Here is a tiny trained network, its code and every weight. The questions are about switching its units off for an input and a target symbol, where a switched-off unit gives its printed mean instead of its output.

import numpy as np


def w(rows, s, z=0):
    codes = np.array(rows[::2]) - 128.0
    scale = np.full(codes.shape[1], s)
    scale[-1] = z or s
    return codes * scale


def f(y):
    return np.maximum(y, 0)


def softmax(a):
    e = np.exp(a - a.max(-1, keepdims=True))
    return e / e.sum(-1, keepdims=True)


def log_softmax(a):
    a = a - a.max(-1, keepdims=True)
    return a - np.log(np.exp(a).sum(-1, keepdims=True))


def net(x, mask):
    ids = ['αγεηθμπφψω'.index(c) for c in x.split()]
    T = len(ids)
    res = E[ids] + P[:T]
    u = 0
    for l in range(2):
        q, k, v = (res @ M[l].T for M in (Q, K, V))
        z = softmax(np.where(np.tri(T) > 0, q @ k.T / 2**0.5, -1e9)) @ v
        res = res + np.where(mask[u], z, O[l][:, -1]) @ O[l][:, :-1]
        u += 1
        y = f(res @ A[l][:, :-1].T + A[l][:, -1])
        res = res + np.where(mask[u : u + 4], y, B[l][:, -1]) @ B[l][:, :-1]
        u += 4
    return log_softmax(res[-1] @ U[:, :-1].T + U[:, -1])


Q, K, V, O, A, B = {}, {}, {}, {}, {}, {}
E = w([
[157,189,113,149,192,194,159,138,204,180,97,188],'α',
[65,211,124,44,141,91,88,227,165,62,137,164],'γ',
[55,35,117,132,195,54,115,178,88,161,156,132],'ε',
[187,9,108,231,105,45,171,123,26,106,171,153],'η',
[28,180,190,175,133,119,89,148,91,110,104,229],'θ',
[216,179,165,124,140,101,165,65,35,80,92,186],'μ',
[179,114,122,217,234,140,185,116,111,191,67,148],'π',
[188,162,137,177,103,93,85,164,178,172,155,114],'φ',
[170,166,131,84,141,95,69,27,113,210,167,158],'ψ',
[122,66,227,84,73,84,189,71,133,77,98,177],'ω',
],0.012)
P = w([
[135,199,90,139,108,31,145,102,144,139,115,91],'0',
[197,53,152,105,130,255,54,176,165,137,126,118],'1',
[154,101,212,127,214,215,113,151,141,132,156,82],'2',
[131,76,57,125,74,197,87,119,159,123,108,120],'3',
[134,145,213,117,182,119,137,150,148,142,145,91],'4',
[134,106,65,119,92,123,89,147,176,109,102,102],'5',
[92,132,86,159,79,99,142,101,148,128,91,139],'6',
[129,156,191,150,214,53,121,187,186,131,118,121],'7',
[120,102,31,152,51,43,102,142,189,118,34,181],'8',
[119,156,162,141,215,3,132,211,172,150,101,195],'9',
[152,123,81,126,132,27,77,206,217,132,48,230],'10',
],0.0095)
Q[0] = w([
[99,185,219,155,150,125,210,122,111,146,238,70],'0.h0',
[173,128,153,132,168,23,142,157,166,150,138,253],'0.h0',
],0.0078)
K[0] = w([
[114,69,42,131,42,230,65,100,110,123,40,104],'0.h0',
[69,195,35,158,105,2,193,78,176,136,66,125],'0.h0',
],0.0067)
V[0] = w([
[195,131,83,3,57,130,59,112,143,184,214,105],'0.h0',
[95,96,162,54,149,107,146,89,19,38,178,37],'0.h0',
],0.0059)
O[0] = w([
[139,138,64,197,190,101,142,100,207,61,142,203,77],'0.h0',
[157,149,118,88,143,130,173,205,110,196,165,251,6],'0.h0',
],0.011,0.0025)
A[0] = w([
[112,204,136,95,161,212,160,151,255,153,57,193,18],'0.n0',
[137,152,120,27,108,131,46,160,71,76,135,36,87],'0.n1',
[100,226,133,124,102,137,90,129,72,135,161,208,81],'0.n2',
[133,54,203,215,114,108,187,107,196,169,119,242,250],'0.n3',
],0.0053,0.0019)
B[0] = w([
[99,95,119,46,156,148,110,21,14,83,48,49,176],'0.n0',
[69,242,62,194,164,131,238,67,145,198,55,150,182],'0.n1',
[142,46,177,11,157,124,96,206,113,165,218,156,162],'0.n2',
[215,90,82,1,176,111,99,125,69,72,165,58,254],'0.n3',
],0.006,0.0046)
Q[1] = w([
[147,146,171,103,182,28,66,117,106,128,81,79],'1.h0',
[93,149,189,139,183,170,215,98,132,116,254,84],'1.h0',
],0.0083)
K[1] = w([
[92,133,97,128,59,12,153,110,86,137,110,182],'1.h0',
[143,84,69,128,77,254,126,127,152,129,100,162],'1.h0',
],0.0081)
V[1] = w([
[2,211,161,46,172,157,35,134,189,207,114,139],'1.h0',
[72,48,76,203,209,63,111,188,133,197,169,93],'1.h0',
],0.006)
O[1] = w([
[156,149,141,101,189,20,105,104,33,90,188,59,33],'1.h0',
[28,147,168,167,173,142,254,73,99,120,233,143,250],'1.h0',
],0.0095,0.0015)
A[1] = w([
[205,100,68,111,166,54,78,129,54,67,175,49,100],'1.n0',
[161,174,170,96,66,190,64,90,93,219,214,73,5],'1.n1',
[253,102,81,203,197,125,173,39,157,250,125,139,3],'1.n2',
[58,43,99,154,129,86,123,234,110,121,118,106,122],'1.n3',
],0.0056,0.0055)
B[1] = w([
[56,130,86,142,80,246,97,203,121,111,120,186,253],'1.n0',
[135,3,151,233,200,19,101,79,170,197,40,181,146],'1.n1',
[74,39,84,135,97,24,139,179,97,104,2,125,172],'1.n2',
[238,186,149,95,132,183,139,45,162,154,104,144,185],'1.n3',
],0.0082,0.0062)
U = w([
[126,151,135,119,112,170,133,38,121,128,79,44,47],'α',
[111,130,66,100,162,109,127,170,149,52,141,167,124],'γ',
[159,105,132,76,181,119,198,124,90,166,197,123,254],'ε',
[127,105,137,164,59,172,190,146,125,159,124,194,71],'η',
[81,116,169,126,108,132,75,161,62,128,126,155,66],'θ',
[255,172,159,94,124,120,144,123,88,135,82,180,137],'μ',
[113,91,154,136,114,100,157,137,59,160,63,68,87],'π',
[145,129,157,203,88,127,112,101,186,80,148,68,181],'φ',
[135,93,116,158,172,85,104,53,173,70,111,195,160],'ψ',
[200,78,171,25,95,85,151,153,143,127,108,116,145],'ω',
],0.0054,0.0029)

Each question gives the input, a string of symbols that net reads in full, and the target symbol t.
The units are the heads (2 rows each of Q, K, V and O) and the neurons (one row each of A and B). Each row of codes is followed by its name. A weight is (code - 128) times the scale printed after its matrix; where a second scale follows, it is the last column's (O, A, B and U).
mask holds one flag per unit, layer by layer, with each layer's heads first. A switched-off unit (its flag False) gives its mean, the last column of its rows in O or B, instead of its output. The means were averaged over made-up inputs and are rounded, as every weight is.
A unit's drop is (log p(t) with every unit on - log p(t) with that unit switched off) / (log p(t) with every unit on - log p(t) with every unit switched off).
The circuit of an input: a set's keep is (log p(t) with only the set's units on - log p(t) with every unit switched off) / (log p(t) with every unit on - log p(t) with every unit switched off). Starting from all 10 units, units are removed one at a time, each time the one whose removal leaves the highest keep (on an exact tie, the one counted first), for as long as the keep stays at least 0.8.
units of the circuit, in order: the units of the circuit, biggest drop first
k most important neurons of layer l: the k neurons of layer l with the biggest drops, biggest first
drop of u: that unit's drop, to one decimal
input θ ε ε γ φ, target θ: units of the circuit, in order => 1.h0, 1.n0, 0.h0
input φ φ α, target α: units of the circuit, in order => 0.n0, 0.h0
input ε η η, target η: units of the circuit, in order => 1.h0
input ε γ ε μ, target ε: units of the circuit, in order => 1.h0, 0.h0
input π μ ψ γ η ε ω γ θ ψ, target π: units of the circuit, in order => 0.h0, 1.n1
input π ψ φ θ ω ψ μ φ α γ ω, target θ: units of the circuit, in order => 1.h0, 1.n0, 0.n1, 0.h0
input μ ψ α γ α ω μ ψ, target ω: units of the circuit, in order => 1.h0, 1.n0
input ε φ φ π ε θ, target ε: units of the circuit, in order => 1.h0, 0.h0, 1.n0
input γ π θ ψ φ π ψ ψ α, target γ: 3 most important neurons of layer 0 => 0.n3, 0.n0, 0.n1
input π ε φ α η ψ θ η γ ψ, target θ: 2 most important neurons of layer 1 => 1.n0, 1.n3
input α μ μ ψ ε γ ψ θ γ φ, target θ: 2 most important neurons of layer 0 => 0.n1, 0.n3
input γ π η ψ ε μ ψ ψ, target γ: 2 most important neurons of layer 0 => 0.n3, 0.n1
input ω γ π ω μ μ π ε μ ε ψ, target ε: 2 most important neurons of layer 1 => 1.n0, 1.n2
input ε θ π ω π ψ φ μ γ ε ψ, target ε: units of the circuit, in order => 1.h0
input ε ψ ω θ θ γ, target ε: 2 most important neurons of layer 1 => 1.n0, 1.n2
input ψ π ω φ π ε φ ε γ π, target γ: 2 most important neurons of layer 0 => 0.n3, 0.n1
input η ε ψ μ π η ω, target η: drop of 1.h0 => 1.6
input γ π μ ω π η α ψ φ, target γ: drop of 0.n3 => 0.2
input ψ ε ω ε μ ε φ ψ, target ψ: drop of 1.n2 => 0.1
input π ψ φ ψ ε η μ φ γ π π, target π: units of the circuit, in order => 0.h0
input ω μ ψ θ η α μ ε, target ω: drop of 1.n3 => 0.1
